Each row has a name. Each piece below is followed by the name of the row it came from, unless a question asks for something else. Each question is about the rows just above it. Places in a row count from 0.

[138 126 132 130] = X
[ 71  80 137  80] = R
[184 131 169 138] = G
[139 158 160  93] = Z
[132 192  69 138] = T
[114 156 123 144] = D
[182 103 103 103] = Y
[123  95 112 140] = V
[108 108  94  94] = W
[125 130  81 143] = F
[ 65 120 142 143] = S
Row and place of [93] in the named rows:
Z, 3
How many times does X hold [126]?
1
[114] with +1 step of 1 on every entry:
[115]
How many times does R hold [80]?
2
Where in the named rows is [125]?
F, 0
How many times does Y hold [103]?
3
Times [94] occurs in W:
2

[121 120 128 115 164 115 125 165] : N
[121 120 128 115 164 115 131 165] : M
[153 128 102 160 108 132 141 153] : U
[143 124  99 156 153 172 112 133] : B
[152 117 152 152 143 152 152 156] : H
[143 153 136 141 101 173 144 165] : J
How many times does H hold [152]?
5
Row and place where [143 152 152 156] starts:
H, 4
Where in the named rows is [101]?
J, 4
Times [115] occurs in N:
2
Row and place of [173] in the named rows:
J, 5

[141 138 125 131 126 125 126 110]  C
[ 91 109  90 128 124 159 160 134]  Q
[141 138 125 133 126 131 131 128]  L
[91] is at row and place
Q, 0
Times [126] occurs in C:
2
[141 138 125 133 126 131 131] begins in row and place
L, 0
Count of [160] in Q:
1
[159 160] begins in row and place
Q, 5
[90] with +1 step of 1 on every entry:
[91]
Count of [125] in L:
1

[175 173 154 103 178 103 103 103 149  97] -> Debes
[119 158 179 143 139 158 173 160 139 167] -> rifur
[189 119 148 127 180 118 137 140 167 181] -> morar
[171 181 115 142 134 109 154 111 116  99] -> pafa
[136 146 171 180 115 142 134 109 154 136] -> pep
[175 173 154 151 178 155  68 115 149  97] -> rubu
[189 119 144 127 180 118 137 140 167 181] -> panun
[ 86 129 127 100 120 132 109  99 117 156] -> ket
[166  73  73 100  98 136  73  73 121  89] -> gunev
[116 129 127 100 120 132 109  99 117 156] -> pone
[100  98] with +1 step of 1 on every entry:
[101  99]
[155  68 115] begins in row and place
rubu, 5
Count of [74] in gunev:
0
[171 180 115 142 134 109 154] begins in row and place
pep, 2
Row and place where [100  98 136] starts:
gunev, 3
The row with [189 119 148 127 180 118 137 140 167 181] is
morar
How many times does Debes hold [103]?
4

[138 111 138  91 121 155 143 118 152 116 112 120 128 144  88 108 155 158
 134 128 164 105 100 119 140 140 121 144 138  78 155 128 117] : Gefe
[138 113 130 155 181 140  97 135  97 140 128 122 107  94 110 126 132 165
 139 135 146 137 141 111 104 103 140 113 158 140 117 140 119] : gak
[110 112 177 131 130 129 127 121 150 109 125 125 129 133 158 143 113 126
 155  99  86 135 128 144 116 122 107  90 136 122 115  85 137] : mebuf
[136 124 110 134 154 159 124 139 100 186 115 127 119 133 128 128 120  95
 115 103 101 134 129 130 127 107 101 110 109 126 170 108 129] : tivet
[148 111 163 118 124 165 132 141 134 147 136 134 124 119  95 119 139 161
 119  87 115 126 160 128 149 113 127 119 169 100 111 124 146] : mor
[118 142 138 165 128 124 110 153  95 160 127 129 110 121 160 138 138 106
 128 130 119 125 149 132 117 130 143 131  92 173 117 112 131] : dunef
[ 98 165 150 100 127 115 166 132 145 117 129 166 151 123 140 134 114 123
 157 162 126 107 158 133 144 129 120 140 133 145 142 111 102] : fofit
[148 115 114 165 147 120  81 111 107 114 123  92 110 123 149 148 141 136
 131 140 145 152  99 120  94 138 144 133 125 141  96 142 136] : Mudip
[ 86 118 143 115  92 121 160 141 136 111 126 141 135 146 109 114  87 120
 134 105 100 128 164 121 124 103 110  99 111 132 149 117 128] : lanov
[155 141 136 154 122 127 105 164 148 117 132 129 124 160 121 120 117 137
  93 113 157 111 103 129 144 128 138 108 144 168  86 147 128] : bik
Row and place where [128 122 107  94] starts:
gak, 10
find: [148 111 163 118 124 165 132 141 134 147 136 134 124 119  95 119 139 161
 119  87 115 126 160 128 149 113 127 119 169 100 111 124 146]
mor
Row and place of [106] in the named rows:
dunef, 17
Row and place where [138 108 144] starts:
bik, 26
Move every entry of [169 100] by -1 step of 1.
[168  99]
Row and place where [134 105 100 128 164] starts:
lanov, 18
How many times does dunef hold [138]?
3

[133 116 164 172 154 154 145]  K
[142 113 159 107  77 114 140]  A
[128 109 149 144 147 144 146]  P
How many times does P hold [149]?
1
Row and place of [107] in the named rows:
A, 3

[109 111 125 117 125 124 119] = das
[133 106 166  72 141 144  95] = bafe
[101  99 171  93 141 130  81] = zata
[ 73 147  73 109  99 130 165] = piriv
Row and place where [106 166  72 141 144] starts:
bafe, 1
Row and place where [106 166  72 141] starts:
bafe, 1
Times [72] occurs in piriv:
0
Where does [166  72 141] start? Give its row and place.
bafe, 2

[117 186  96 138  94] : zose
[149 143 131 128  93] : botor
[149 139 131 128 136] : bave
Where in the named rows is [186]?
zose, 1
Row and place of [138] in the named rows:
zose, 3
Move every entry of [149 139 131] by -1 step of 1.
[148 138 130]
Where does [139 131] start? Give its row and place.
bave, 1
[128] with -1 step of 1 on every entry:
[127]
Where does [149 143 131 128] start? Give its row and place.
botor, 0
Shift each entry of [128] by +1 times 1:
[129]

[155 116 134 125 130 138 131] : bebot
[107 144 152 116 137 101 132] : zom
[107 162 161 108 159 150 133] : Zoti
[107 144 152 116 134 125 117] : zuduk
[137 127 134 106 122 136 113] : nusik
[164 102 140 125 148 138 143] : fuf
[187 103 152 116 160 147  92] : nusuz
[149 116 133 135 150 128 132] : fadas
[126 134 128 133 112 118 136] : revuv
[140 119 130 118 130 138 131] : Paz
[136 120 120 131 135 131 123] : bes
Row and place where [107 162 161] starts:
Zoti, 0
Where does [152 116 134 125] start? Give its row and place.
zuduk, 2
[134] with +1 step of 1 on every entry:
[135]
Where do [107 144 152 116 137 101 132] appear?
zom

[147  99 110 177 147]  Mozin
[176  76 179 135 159]  zez
[138 137 115 161 164]  zuv
[121 112  75 129 163]  fegov
[167 136 168 110 165]  zam
[155 106  82 143  77]  gal
[ 77 140  95 141 126]  Mizuz
[176  76 179 135 152]  buded
[119 137 137  88 149]  talot
[119 144  99  85 106]  vutem
[177 177  76 135 159]  bozu
[157 103 110 177 147]  sos
Times [167] occurs in zam:
1
Shift each entry of [76] by +1 times 1:
[77]
Where in the named rows is [165]?
zam, 4
[144  99] begins in row and place
vutem, 1
[147  99 110 177] begins in row and place
Mozin, 0
Where in the named rows is [144]?
vutem, 1
Where do [176  76 179 135 159] appear?
zez

[155 132 125 119 120 104 181 107] = pobu
[149 134 120 138 112  98 174 124] = Lef
[155 132 125 119 120 118 181 155] = Zosu
[107 126 112 127 141 166  91 133] = dak
[ 72 180  98 109  88  98  98  88] = fut
[169 142 150 149 116 129 118 112] = Susos
[119 130 120 124 138 140 108 144] = kig
[135 134 132 123 135 120 154 114] = Sipo
Times [180] occurs in fut:
1
Which row holds [155 132 125 119 120 118 181 155]?
Zosu
Count of [181] in Zosu:
1
Move every entry of [154] by -1 step of 1.
[153]
Row and place of [114] in the named rows:
Sipo, 7
Move every entry of [120 138 112  98] by -1 step of 1.
[119 137 111  97]

[138 105 115 127  86 156 104 105]  Vepaz
[ 99 129 154 141 150 143 155 159]  gil
[101 135 147 143 146 153 167 154]  lavis
[129  76 128 111 142 100 119 142]  pof
[139  86 115 105 127 110 109 130]  saz
[141] is at row and place
gil, 3
Where does [150 143 155] start? Give its row and place.
gil, 4
Move every entry of [142 100 119] by -1 step of 1.
[141  99 118]
[86] with -1 step of 1 on every entry:
[85]
Row and place where [ 86 115 105 127] starts:
saz, 1
Times [109] occurs in saz:
1
[156] with +1 step of 1 on every entry:
[157]

[122 126 142 132 146 134] : kudip
[129 131 129 135 117 145] : zif
[113 137 155 131 132 130] : fepe
[ 75 127  74 106 118 113] : mome
[137 130 141 118 117 122] : gakam
[122 121 117 133 139 119] : pokit
[120 132 102 135 110 113] : bod
[126 142 132] with +1 step of 1 on every entry:
[127 143 133]
Row and place of [121] in the named rows:
pokit, 1
find: [122 121 117 133 139 119]
pokit
Row and place where [129 135 117] starts:
zif, 2
[74] is at row and place
mome, 2

[124 103 109 101 115 106 131 108 118 112 116 147 125  78 128 140  94 107
 150 129 118 150 145 139 112 176 155 134 140 113 132 160 110 128] = bufi
[129 124 121 123 127 126 119 128 131 120 124 129 128 119 135 128 128 121
 128 126 126 126 122 127 126 132 132 130 132 130 128 128 124 131] = miku
[127 122 122 120 126 127 125 125 128 121 124 131 127 115 131 128 121 121
 135 126 126 137 130 130 123 138 133 131 131 126 131 136 123 130] = Beba
[131 130 124 131 134 152 106 139 140 121 126 114 129 138 143 112 136 125
 125 120 131 140 119 121 132 109 121 132 127 141 131 115 131 135] = sot
[125 108 109 106 119 117 123 114 122 112 117 140 124  88 133 134 100 109
 145 127 120 151 141 135 116 163 150 133 137 119 133 133 125 128] = dav
[129 124 121 123 127 133 119 128 131 120 124 129 128 119 135 124 123 121
 131 126 126 139 129 127 126 132 132 130 132 130 132 131 124 131] = tuka
[125 108 109 106 119 117 123 114 122 112 117 140 124  88 133 134 100 109
 145 127 120 151 141 135 116 163 150 133 137 119 133 151 113 131] = vubi
[130 131 122 131 135 151 110 138 139 122 126 116 131 137 141 114 129 126
 125 122 132 139 118 121 131 111 121 132 127 139 131 116 132 133] = zozad
[125 108 109 106 119 117 123 114 122 112 117 140 124  88 133 134 100 109
 145 127 120 151 131 126 115 150 146 139 140 133 137 144 111 138] = sevol
[127 123 123 122 125 126 126 125 129 124 124 130 128 117 129 130 121 123
 133 129 127 134 131 130 126 136 133 130 132 127 129 135 123 130] = Valok
Times [128] occurs in miku:
7
Move every entry of [108] by +1 step of 1.
[109]
Times [108] occurs in bufi:
1
Move every entry of [110] by -1 step of 1.
[109]
[127 123] with +1 step of 1 on every entry:
[128 124]
[108 109] with +1 step of 1 on every entry:
[109 110]

[114 103 103 103 103]  kida
[114 114  85 124  84]  tubu
[126  84 124 103 184]  ved
Times [103] occurs in kida:
4
Row and place where [103 103 103 103] starts:
kida, 1
Shift each entry of [114] by -1 times 1:
[113]
Row and place where [124  84] starts:
tubu, 3
How many times does tubu hold [84]?
1
Where does [ 84 124 103 184] start? Give its row and place.
ved, 1

[ 99 112 126 147 106 104] = Fiza
[119 127 129 145 177  93] = denar
[108 106 106 104 126 112] = vipab
[143 153 177 186 165  84] = kapav
[118 172 161  79 129 109] = rosek
[186 165] with -1 step of 1 on every entry:
[185 164]
Row and place of [99] in the named rows:
Fiza, 0
Row and place where [112 126 147 106 104] starts:
Fiza, 1
[145] is at row and place
denar, 3
Count of [105] in vipab:
0
Move every entry of [161] by -1 step of 1.
[160]
Shift each entry of [ 79 129] by +1 times 1:
[ 80 130]

[115 138 133 129 133 137 127 126 120 131 136 134 140 135 117 139 141 117
 131 153 120 138 115 128 140 125 117 141 128 157 116 127 121 122 129 124
 138 111 128 109 134 141 111  98 130 114 134 110 125 128 128 125 137 129
 101 121 133 129 114 132 118] = zir
[133 122 127 121 136 109 111 155 149 124 127 137 133 124 120 107 141 138
 132 128 136 142 113 151  95 112 119 129 113 115 160 137 112 130 128 135
 137 109 133 152 103 110 125 135 152 132  91 142 138 130 117 130 104 130
 136 156 131 135 152 110 117] = lages
[128  96 133 108 145 118 108  80 107 135 144 117 127 119 138 159 110 148
 122 141 114 140 162  86 119 129 133 132 163 128 115 107 135 151 111 119
 138 152 109 133 168 151 151  96 129 123 155 114 125 125 127 135 156 118
 130  97 112 137  99 143 168] = zus
[130 157 123 146 113 131 143 182 155 120 112 141 130 134 117  91 149 112
 135 115 144 120  91 175 128 124 122 124  90 124 150 150 116 107 145 139
 121 113 146 156  83 101 105 161 133 133  91 145 133 132 126 122  93 138
 131 166 143 122 163 109  86] = kotod
[115 147 132 135 127 142 135 132 121 130 131 134 138 137 117 134 142 111
 132 148 123 130 111 133 149 128 118 139 122 158 112 130 123 116 133 125
 133 113 131 111 129 139 108 126 123 116 136 111 125 128 130 123 135 131
 102 123 137 126 116 132 112] = Pume
Row and place of [97] in the named rows:
zus, 55
[109 133 152] begins in row and place
lages, 37
[128] with +1 step of 1 on every entry:
[129]
[117] with -1 step of 1 on every entry:
[116]

[ 86 119 178 115 163 173 175 125 155 106 101  81 160 139 168  98 165 101]  Puv
[101  88 134 153 177  88 146  85 182 157 114 112 160 159 171  91 180  92]  rimaf
[ 90 125 147 116 163 182 131 153 132 156 164 175 180 183 119 100 148 138]  zof
[136  83 106 160  87 119 183 166  80 159 115 111 177 114 120 147 148 173]  murup
[106  99 120  70 185 151 139 174 176 102 124  77 114 151 140  88  94  90]  vate
[145 163 170 168 136 129 118  80 119 160  80 162  74  70 152 101 166 143]  zasub
[181 110 176 139  84 143 181 150 124 143 186 153 161  76 169  69 158 113]  Luz
[175 170 178 115  92 186 139  83 117  98 164 120 146 185 131 117 172 128]  nos
[171 140 113 109  91 111 105  76  80  91  69 103  97 141  90 181 166  71]  Romi
[175 172 149 147  72 177 178 140 115 150  99 177 172 122 143 127 125 173]  laf
[116 118 145  91  84  76  72 111  73 101 138  71 187  87  74 132 170 139]  lelo
[ 83 143 102 111 122 176 138 168 133 114 102 171  71 157 109 136 150  71]  nuto
Shift each entry of [166] by +1 times 1:
[167]
Count of [102] in nuto:
2
Where in the named rows is [128]?
nos, 17

[133 115 147 116 138 162 111 163 135 133 140 116  92 127 135 116 111 122
 107 148 181 120 141 134  95  98 118 132 137 120 146]  vupab
[133 115 138 116 138 137 111 163 135 133 140 124  92 127 135 116 111 122
 137  98 181 120  98 134 165  98 118  98 137 137  98]  sama
[133 115 147 116 129 162 111 163 135 133 140 124  92 127 135 116 111 130
 145 109  99 139 127 129 113 152 138 107 127 141 120]  ligav
Shift each entry of [111] by -1 times 1:
[110]
How many times does sama hold [136]?
0
How many times does ligav hold [113]?
1
Move every entry of [135] by -1 step of 1.
[134]
Row and place where [ 95  98 118 132] starts:
vupab, 24
[130] is at row and place
ligav, 17

[108 157 127 136 134 105 133 132] : rop
[106 143 105 145 103  91 138 161] : zamud
[151 127 106 133  76 162 130 135] : fomi
[151 127 106 133 112 101 131 143] : lefa
[151 127 106 133  76 162 130 128] : ges
[133 110 117 164 113 119 144 164] : Bila
[108 157 127 136  99  92 158 182] : Mobe
The row with [151 127 106 133  76 162 130 128] is
ges
Shift each entry of [105 145 103  91] by -1 times 1:
[104 144 102  90]
Where in the named rows is [144]?
Bila, 6

[114 143 104 129] : Letu
[ 85 154  96 132] : Giz
[ 91 177 109 101] : depo
[128 177 111 127] : kuf
[113 178 123 110] : Bagut
[108 144 111 127] : Pem
[ 99 157 122 100] : ziza
[109 167 124 128] : peg
[ 89 177 105 100] : bamu
[ 94 146 110 130] : rig
Row and place of [130] in the named rows:
rig, 3
Row and place of [157] in the named rows:
ziza, 1
Count of [167] in peg:
1

